Below is a small trained network, with its code and all its weights. Each question gives an input and a target symbol and asks what happens when units are switched off, that is, made to give their printed mean instead of their output.

import numpy as np


def w(rows, s, z=0):
    codes = np.array(rows[::2]) - 128.0
    scale = np.full(codes.shape[1], s)
    scale[-1] = z or s
    return codes * scale


def norm(h):
    return h / np.sqrt((h * h).mean(-1, keepdims=True) + 1e-5)


def f(y):
    return np.maximum(y, 0)


def softmax(a):
    e = np.exp(a - a.max(-1, keepdims=True))
    return e / e.sum(-1, keepdims=True)


def log_softmax(a):
    a = a - a.max(-1, keepdims=True)
    return a - np.log(np.exp(a).sum(-1, keepdims=True))


def net(x, mask):
    ids = ['ΞΦζλσω'.index(c) for c in x.split()]
    T = len(ids)
    res = E[ids] + P[:T]
    r = norm(res)
    for j in range(3):
        rows = slice(2 * j, 2 * j + 2)
        q, k, v = (r @ M[0][rows].T for M in (Q, K, V))
        z = softmax(np.where(np.tri(T) > 0, q @ k.T / 2**0.5, -1e9)) @ v
        o = O[0][rows]
        res = res + np.where(mask[j], z, o[:, -1]) @ o[:, :-1]
    y = f(norm(res) @ A[0][:, :-1].T + A[0][:, -1])
    res = res + np.where(mask[3:19], y, B[0][:, -1]) @ B[0][:, :-1]
    return log_softmax(norm(res)[-1] @ U[:, :-1].T + U[:, -1])


Q, K, V, O, A, B = {}, {}, {}, {}, {}, {}
E = w([
[205,43,110],'Ξ',
[204,253,121],'Φ',
[184,33,120],'ζ',
[166,15,154],'λ',
[183,14,150],'σ',
[14,106,127],'ω',
],0.0047)
P = w([
[73,252,154],'0',
[113,71,58],'1',
[121,73,65],'2',
[128,88,65],'3',
[135,102,59],'4',
[144,98,71],'5',
[144,97,80],'6',
[156,111,65],'7',
[162,116,65],'8',
[166,115,76],'9',
[161,107,93],'10',
[166,118,84],'11',
],0.0036)
Q[0] = w([
[158,63,93],'H0',
[70,203,175],'H0',
[152,96,48],'H1',
[255,106,130],'H1',
[140,79,75],'H2',
[122,137,42],'H2',
],0.0095)
K[0] = w([
[86,174,213],'H0',
[124,60,53],'H0',
[115,185,201],'H1',
[210,145,254],'H1',
[140,161,194],'H2',
[128,116,214],'H2',
],0.0085)
V[0] = w([
[253,199,51],'H0',
[71,146,144],'H0',
[231,86,77],'H1',
[110,146,45],'H1',
[154,154,242],'H2',
[80,198,142],'H2',
],0.0051)
O[0] = w([
[130,196,86,255],'H0',
[159,81,111,104],'H0',
[67,81,14,228],'H1',
[253,44,124,128],'H1',
[209,168,144,71],'H2',
[122,69,111,27],'H2',
],0.0046,0.002)
A[0] = w([
[51,166,149,170],'N0',
[232,56,68,204],'N1',
[134,240,101,168],'N2',
[123,79,131,63],'N3',
[98,38,122,120],'N4',
[135,176,106,140],'N5',
[100,185,49,152],'N6',
[139,220,3,184],'N7',
[247,102,113,204],'N8',
[176,190,122,98],'N9',
[90,53,83,7],'N10',
[42,161,91,155],'N11',
[55,93,98,122],'N12',
[33,111,213,194],'N13',
[113,99,52,181],'N14',
[76,56,160,199],'N15',
],0.0045,0.0019)
B[0] = w([
[153,167,152,145],'N0',
[99,143,174,253],'N1',
[106,34,122,162],'N2',
[119,119,127,143],'N3',
[153,187,86,192],'N4',
[157,69,141,146],'N5',
[101,103,149,179],'N6',
[111,93,158,219],'N7',
[97,209,169,207],'N8',
[171,81,147,144],'N9',
[138,101,97,172],'N10',
[126,186,138,159],'N11',
[138,135,172,168],'N12',
[124,255,151,156],'N13',
[144,172,177,219],'N14',
[135,177,124,182],'N15',
],0.0042,0.0051)
U = w([
[99,202,179,103],'Ξ',
[23,141,114,129],'Φ',
[210,162,150,163],'ζ',
[130,159,183,2],'λ',
[203,13,121,185],'σ',
[82,97,2,227],'ω',
],0.0065,0.00093)

Each question gives the input, a string of symbols that net reads in full, and the target symbol t.
The units are the heads (2 rows each of Q, K, V and O) and the neurons (one row each of A and B). Each row of codes is followed by its name. A weight is (code - 128) times the scale printed after its matrix; where a second scale follows, it is the last column's (O, A, B and U).
mask holds one flag per unit, heads first, then neurons. A switched-off unit (its flag False) gives its mean, the last column of its rows in O or B, instead of its output. The means were averaged over made-up inputs and are rounded, as every weight is.
A unit's drop is (log p(t) with every unit on - log p(t) with that unit switched off) / (log p(t) with every unit on - log p(t) with every unit switched off).
The circuit of an input: a set's keep is (log p(t) with only the set's units on - log p(t) with every unit switched off) / (log p(t) with every unit on - log p(t) with every unit switched off). Starting from the 12 units with the biggest drops (on a tie, the unit counted first), units are removed one at a time, each time the one whose removal leaves the highest keep (on an exact tie, the one counted first), for as long as the keep stays at least 0.8.
units of the circuit, in order: the units of the circuit, biggest drop first
k most important neurons: the k neurons with the biggest drops, biggest first
which heads matter: for each layer, one digit per head in row order, 1 if its drop is at least 0.15 and else 0, layers parted by /
drop when u is switched off: that unit's drop, to one decimal
input ζ ω λ ω ω ζ ω σ λ ζ Ξ, target Φ: units of the circuit, in order : (H1)
input Ξ ω Ξ Φ λ σ λ σ, target ω: units of the circuit, in order : (H1, H0)
input Φ Ξ ζ ω σ, target ζ: units of the circuit, in order : (N8, H0, N2)
input σ ζ Ξ Φ Ξ Ξ Φ ω ω Φ λ, target Ξ: which heads matter : 010
input ω σ λ λ Φ, target σ: which heads matter : 100
input σ Φ Ξ Φ ζ Ξ ζ λ, target Ξ: units of the circuit, in order : (H1, H2)
input Φ ω Ξ, target ζ: units of the circuit, in order : (H1, N8)
input Φ ζ Ξ Ξ Φ λ, target ζ: 3 most important neurons : (N8, N2, N1)
input ω Ξ λ Φ, target σ: 3 most important neurons : (N2, N9, N5)
input Φ Ξ λ σ, target ζ: 2 most important neurons : (N8, N7)
input σ ω Φ Φ Ξ Ξ, target Ξ: drop when H1 is switched off : 0.4
input Ξ Φ ζ Ξ Ξ Ξ, target ω: drop when N5 is switched off : 0.0
input σ Φ σ Ξ λ Ξ σ Ξ σ, target Ξ: drop when H1 is switched off : 0.3
input σ Ξ Φ λ λ λ ω σ Ξ Ξ Ξ ζ, target Ξ: units of the circuit, in order : (H1)
